Below are the code and all the weights of a small trained network. Each question names an input and a target symbol and asks about switching units off, where a switched-off unit gives its printed mean instead of its output.

import numpy as np


def w(rows, s, z=0):
    codes = np.array(rows[::2]) - 128.0
    scale = np.full(codes.shape[1], s)
    scale[-1] = z or s
    return codes * scale


def norm(h):
    return h / np.sqrt((h * h).mean(-1, keepdims=True) + 1e-5)


def f(y):
    return np.maximum(y, 0)


def softmax(a):
    e = np.exp(a - a.max(-1, keepdims=True))
    return e / e.sum(-1, keepdims=True)


def log_softmax(a):
    a = a - a.max(-1, keepdims=True)
    return a - np.log(np.exp(a).sum(-1, keepdims=True))


def net(x, mask):
    ids = ['βστφψω'.index(c) for c in x.split()]
    T = len(ids)
    res = E[ids] + P[:T]
    u = 0
    for l in range(2):
        q, k, v = (norm(res) @ M[l].T for M in (Q, K, V))
        z = softmax(np.where(np.tri(T) > 0, q @ k.T / 2**0.5, -1e9)) @ v
        res = res + np.where(mask[u], z, O[l][:, -1]) @ O[l][:, :-1]
        u += 1
        y = f(norm(res) @ A[l][:, :-1].T + A[l][:, -1])
        res = res + np.where(mask[u : u + 12], y, B[l][:, -1]) @ B[l][:, :-1]
        u += 12
    return log_softmax(norm(res)[-1] @ U[:, :-1].T + U[:, -1])


Q, K, V, O, A, B = {}, {}, {}, {}, {}, {}
E = w([
[157,110,165,173],'β',
[205,54,101,6],'σ',
[103,203,172,225],'τ',
[144,196,129,146],'φ',
[118,68,62,75],'ψ',
[249,248,235,127],'ω',
],0.011)
P = w([
[97,82,100,35],'0',
[215,49,224,190],'1',
[169,147,39,100],'2',
[194,131,212,116],'3',
[1,162,181,88],'4',
[205,81,207,173],'5',
[172,138,33,127],'6',
[180,110,208,88],'7',
[35,101,169,81],'8',
[217,34,177,187],'9',
[117,131,71,223],'10',
],0.0085)
Q[0] = w([
[234,143,1,214],'L0H1',
[191,186,75,120],'L0H1',
],0.0081)
K[0] = w([
[40,93,250,78],'L0H1',
[58,194,154,87],'L0H1',
],0.013)
V[0] = w([
[108,31,197,244],'L0H1',
[162,221,254,70],'L0H1',
],0.0085)
O[0] = w([
[90,228,162,2,121],'L0H1',
[65,34,195,174,252],'L0H1',
],0.0083,0.003)
A[0] = w([
[209,222,220,171,210],'L0N1',
[168,151,121,215,243],'L0N2',
[51,150,135,85,5],'L0N3',
[44,208,122,186,223],'L0N4',
[189,149,130,99,54],'L0N5',
[60,109,178,146,131],'L0N6',
[83,157,89,179,194],'L0N7',
[121,100,88,98,202],'L0N8',
[1,147,53,183,149],'L0N9',
[182,80,154,114,68],'L0N10',
[173,103,122,194,136],'L0N11',
[151,11,126,123,201],'L0N12',
],0.0086,0.0021)
B[0] = w([
[40,93,105,194,254],'L0N1',
[170,184,110,180,199],'L0N2',
[125,221,94,102,145],'L0N3',
[165,200,134,69,170],'L0N4',
[146,140,193,90,154],'L0N5',
[176,166,110,133,174],'L0N6',
[200,101,148,57,152],'L0N7',
[139,204,27,112,155],'L0N8',
[195,2,97,180,158],'L0N9',
[156,100,175,71,177],'L0N10',
[79,207,117,75,188],'L0N11',
[171,166,99,110,221],'L0N12',
],0.0077,0.0074)
Q[1] = w([
[219,197,155,171],'L1H1',
[59,116,3,83],'L1H1',
],0.0071)
K[1] = w([
[96,207,104,65],'L1H1',
[255,34,90,161],'L1H1',
],0.0079)
V[1] = w([
[150,148,3,102],'L1H1',
[107,83,132,139],'L1H1',
],0.0065)
O[1] = w([
[196,216,2,173,143],'L1H1',
[100,232,62,80,5],'L1H1',
],0.0067,0.0014)
A[1] = w([
[26,126,125,155,110],'L1N1',
[119,122,166,41,44],'L1N2',
[125,190,117,121,189],'L1N3',
[172,111,171,64,37],'L1N4',
[211,167,155,104,246],'L1N5',
[150,71,78,235,5],'L1N6',
[170,53,119,244,92],'L1N7',
[121,96,53,85,95],'L1N8',
[61,86,130,145,98],'L1N9',
[161,88,117,82,65],'L1N10',
[103,25,160,95,123],'L1N11',
[90,183,123,133,126],'L1N12',
],0.011,0.0032)
B[1] = w([
[245,179,68,126,159],'L1N1',
[100,117,60,127,159],'L1N2',
[66,165,151,33,191],'L1N3',
[177,125,29,168,161],'L1N4',
[37,95,158,255,253],'L1N5',
[206,10,120,46,200],'L1N6',
[142,248,171,101,253],'L1N7',
[82,93,150,56,166],'L1N8',
[187,105,186,124,153],'L1N9',
[143,152,98,107,157],'L1N10',
[150,161,98,84,180],'L1N11',
[100,231,139,73,163],'L1N12',
],0.0076,0.0067)
U = w([
[11,209,179,77,122],'β',
[155,171,166,136,105],'σ',
[31,76,174,225,252],'τ',
[211,111,143,156,13],'φ',
[105,169,90,191,184],'ψ',
[131,106,234,72,189],'ω',
],0.013,0.003)

Each question gives the input, a string of symbols that net reads in full, and the target symbol t.
The units are the heads (2 rows each of Q, K, V and O) and the neurons (one row each of A and B). Each row of codes is followed by its name. A weight is (code - 128) times the scale printed after its matrix; where a second scale follows, it is the last column's (O, A, B and U).
mask holds one flag per unit, layer by layer, with each layer's heads first. A switched-off unit (its flag False) gives its mean, the last column of its rows in O or B, instead of its output. The means were averaged over made-up inputs and are rounded, as every weight is.
A unit's drop is (log p(t) with every unit on - log p(t) with that unit switched off) / (log p(t) with every unit on - log p(t) with every unit switched off).
The circuit of an input: a set's keep is (log p(t) with only the set's units on - log p(t) with every unit switched off) / (log p(t) with every unit on - log p(t) with every unit switched off). Starting from the 12 units with the biggest drops (on a tie, the unit counted first), units are removed one at a time, each time the one whose removal leaves the highest keep (on an exact tie, the one counted first), for as long as the keep stays at least 0.8.
units of the circuit, in order: the units of the circuit, biggest drop first
most important unit: the unit with the biggest drop
top k neurons: the k neurons with the biggest drops, biggest first
top k neurons in layer l: the k neurons of layer l with the biggest drops, biggest first
input ψ β β ω ψ ω β σ, target φ: units of the circuit, in order => L1N4
input ω ψ β ψ φ ψ φ φ β τ, target β: top 2 neurons in layer 0 => L0N4, L0N9
input β β β φ β ψ, target ψ: top 3 neurons => L1N4, L0N1, L0N11
input ω ψ τ φ ψ φ ψ ψ φ, target ψ: top 2 neurons in layer 0 => L0N4, L0N9
input β β τ σ β, target τ: top 3 neurons in layer 0 => L0N4, L0N1, L0N6
input β β β σ ω φ β, target ω: units of the circuit, in order => L0H1, L1N6
input σ β φ β φ β ψ, target φ: units of the circuit, in order => L0H1, L0N1
input β ω τ, target β: units of the circuit, in order => L0H1, L1N3
input β φ ψ β σ, target ψ: top 2 neurons in layer 0 => L0N1, L0N11
input σ ψ ω ψ ψ, target ω: top 2 neurons => L1N8, L1N6
input β β τ β β, target τ: top 4 neurons in layer 0 => L0N6, L0N4, L0N1, L0N9
input φ β β ψ β ω σ σ β, target σ: top 2 neurons => L1N1, L0N1
input φ φ σ ψ β ψ ω β ψ, target ω: top 3 neurons in layer 0 => L0N2, L0N9, L0N4
input τ β τ, target τ: top 4 neurons in layer 0 => L0N4, L0N7, L0N9, L0N8
input ψ φ σ, target ψ: units of the circuit, in order => L1H1, L0H1
input β β β τ φ σ ψ φ β φ, target ω: top 2 neurons in layer 0 => L0N1, L0N2
input φ β σ β σ β ψ β τ, target ψ: most important unit => L0N4
input φ φ β ψ ω ω τ, target ω: units of the circuit, in order => L0H1, L1N6, L1N7, L1N5
input β τ ψ ω β β σ, target β: top 2 neurons in layer 1 => L1N6, L1N8
input β σ ψ σ ω φ ψ ψ φ, target ψ: units of the circuit, in order => L0H1
input φ β φ φ φ, target φ: top 2 neurons => L0N9, L1N6
